Below is a small trained network, with its code and all its weights. Each question gives an input and a target symbol and asks what happens when units are switched off, that is, made to give their printed mean instead of their output.

import numpy as np


def w(rows, s, z=0):
    codes = np.array(rows[::2]) - 128.0
    scale = np.full(codes.shape[1], s)
    scale[-1] = z or s
    return codes * scale


def norm(h):
    return h / np.sqrt((h * h).mean(-1, keepdims=True) + 1e-5)


def softmax(a):
    e = np.exp(a - a.max(-1, keepdims=True))
    return e / e.sum(-1, keepdims=True)


def log_softmax(a):
    a = a - a.max(-1, keepdims=True)
    return a - np.log(np.exp(a).sum(-1, keepdims=True))


def net(x, mask):
    ids = ['ΦΨβζημπ'.index(c) for c in x.split()]
    T = len(ids)
    res = E[ids] + P[:T]
    u = 0
    for l in range(2):
        r = norm(res)
        for j in range(3):
            rows = slice(2 * j, 2 * j + 2)
            q, k, v = (r @ M[l][rows].T for M in (Q, K, V))
            z = softmax(np.where(np.tri(T) > 0, q @ k.T / 2**0.5, -1e9)) @ v
            o = O[l][rows]
            res = res + np.where(mask[u + j], z, o[:, -1]) @ o[:, :-1]
        u += 3
    return log_softmax(norm(res)[-1] @ U[:, :-1].T + U[:, -1])


Q, K, V, O = {}, {}, {}, {}
E = w([
[45,61,3,161,134,127],'Φ',
[151,135,145,52,167,86],'Ψ',
[114,165,130,114,140,120],'β',
[118,137,120,83,78,208],'ζ',
[110,168,133,83,148,118],'η',
[78,152,147,160,207,178],'μ',
[150,157,151,82,137,75],'π',
],0.023)
P = w([
[124,158,109,2,120,101],'0',
[117,151,108,27,106,115],'1',
[113,131,115,56,89,127],'2',
[125,129,114,81,86,140],'3',
[145,157,104,104,109,161],'4',
[157,139,108,104,111,156],'5',
[163,122,112,104,117,159],'6',
[176,118,108,102,131,151],'7',
[189,112,105,105,147,145],'8',
[193,100,105,103,148,147],'9',
[202,90,105,105,150,140],'10',
[217,82,101,102,163,139],'11',
[222,75,100,107,170,144],'12',
[216,58,118,101,165,147],'13',
],0.012)
Q[0] = w([
[116,142,47,178,112,168],'0.h0',
[124,245,167,116,105,119],'0.h0',
[112,81,101,230,75,112],'0.h1',
[33,135,137,209,75,144],'0.h1',
[109,251,151,57,101,186],'0.h2',
[1,106,40,43,189,153],'0.h2',
],0.0085)
K[0] = w([
[67,240,170,184,192,178],'0.h0',
[189,220,41,53,80,193],'0.h0',
[158,205,220,130,83,75],'0.h1',
[75,108,166,134,160,161],'0.h1',
[118,228,169,165,114,201],'0.h2',
[160,1,18,239,159,200],'0.h2',
],0.0082)
V[0] = w([
[114,178,251,114,136,101],'0.h0',
[22,152,132,229,159,192],'0.h0',
[135,202,254,112,130,215],'0.h1',
[126,126,103,135,81,5],'0.h1',
[19,119,63,130,142,65],'0.h2',
[212,103,126,115,84,30],'0.h2',
],0.0083)
O[0] = w([
[208,175,212,129,150,83,155],'0.h0',
[129,41,184,113,85,107,122],'0.h0',
[182,254,196,164,111,135,115],'0.h1',
[88,82,190,108,63,139,77],'0.h1',
[101,93,100,79,89,101,194],'0.h2',
[76,92,198,149,86,152,1],'0.h2',
],0.0095,0.0089)
Q[1] = w([
[154,88,102,84,186,195],'1.h0',
[149,129,110,105,118,125],'1.h0',
[98,84,241,246,111,150],'1.h1',
[138,90,164,188,4,178],'1.h1',
[166,213,124,120,146,113],'1.h2',
[98,202,162,147,67,98],'1.h2',
],0.015)
K[1] = w([
[110,79,64,149,178,110],'1.h0',
[155,101,111,126,105,105],'1.h0',
[98,249,198,119,118,97],'1.h1',
[65,168,135,73,93,64],'1.h1',
[167,169,170,155,139,184],'1.h2',
[128,126,127,53,163,141],'1.h2',
],0.02)
V[1] = w([
[107,120,132,122,130,69],'1.h0',
[139,237,176,238,107,92],'1.h0',
[173,108,40,60,16,132],'1.h1',
[2,127,71,146,162,53],'1.h1',
[127,73,165,180,193,172],'1.h2',
[52,15,50,140,105,118],'1.h2',
],0.0095)
O[1] = w([
[98,108,112,134,111,104,141],'1.h0',
[134,222,58,57,150,63,2],'1.h0',
[111,35,135,100,61,186,157],'1.h1',
[116,71,75,119,209,70,174],'1.h1',
[96,108,119,41,133,109,65],'1.h2',
[163,247,119,95,141,101,112],'1.h2',
],0.013,0.0076)
U = w([
[104,52,3,107,147,110,211],'Φ',
[169,17,176,214,184,113,205],'Ψ',
[84,144,59,223,121,114,26],'β',
[213,158,100,103,96,246,16],'ζ',
[44,158,96,126,166,176,4],'η',
[196,185,60,152,228,102,240],'μ',
[122,125,183,146,112,42,215],'π',
],0.0081,0.0023)

Each question gives the input, a string of symbols that net reads in full, and the target symbol t.
The units are the heads (2 rows each of Q, K, V and O). Each row of codes is followed by its name. A weight is (code - 128) times the scale printed after its matrix; where a second scale follows, it is the last column's (O and U).
mask holds one flag per head, layer by layer. A switched-off head (its flag False) gives its mean, the last column of its rows in O, instead of its output. The means were averaged over made-up inputs and are rounded, as every weight is.
A unit's drop is (log p(t) with every unit on - log p(t) with that unit switched off) / (log p(t) with every unit on - log p(t) with every unit switched off).
The circuit of an input: a set's keep is (log p(t) with only the set's units on - log p(t) with every unit switched off) / (log p(t) with every unit on - log p(t) with every unit switched off). Starting from all 6 units, units are removed one at a time, each time the one whose removal leaves the highest keep (on an exact tie, the one counted first), for as long as the keep stays at least 0.8.
circuit, biggest first: the units of the circuit, biggest drop first
most important unit: the unit with the biggest drop
which heads matter: for each layer, one digit per head in row order, 1 if its drop is at least 0.15 and else 0, layers parted by /
drop of u: that unit's drop, to one decimal
input μ μ π μ β Φ π Φ Ψ π μ μ μ η, target μ: which heads matter	111 / 011
input π η π, target π: most important unit	0.h1
input ζ π η, target ζ: circuit, biggest first	[1.h1; 0.h1]
input μ η Ψ β Φ π μ Φ Ψ β μ μ π β, target μ: circuit, biggest first	[1.h2; 0.h1; 0.h2]
input μ μ β π ζ π μ μ β μ π Φ π ζ, target Ψ: which heads matter	001 / 100
input π Φ η ζ μ η Φ μ μ μ β π ζ η, target ζ: which heads matter	011 / 011
input π μ μ π ζ η β, target ζ: which heads matter	000 / 111
input ζ π μ π, target μ: which heads matter	001 / 100
input π Φ η π μ μ Φ Ψ μ π β μ ζ π, target ζ: which heads matter	111 / 011
input π μ Φ ζ π μ π μ ζ β ζ ζ, target Ψ: which heads matter	000 / 100
input η π η, target η: which heads matter	111 / 111
input Ψ π η, target η: drop of 1.h2	0.6
input β μ ζ ζ μ μ Ψ, target μ: drop of 1.h1	0.2
input π μ π π ζ π ζ μ π β π μ μ μ, target μ: most important unit	1.h0
input η ζ Ψ Ψ π π, target ζ: drop of 1.h1	1.6
input μ μ β ζ μ ζ β, target ζ: drop of 1.h2	0.3
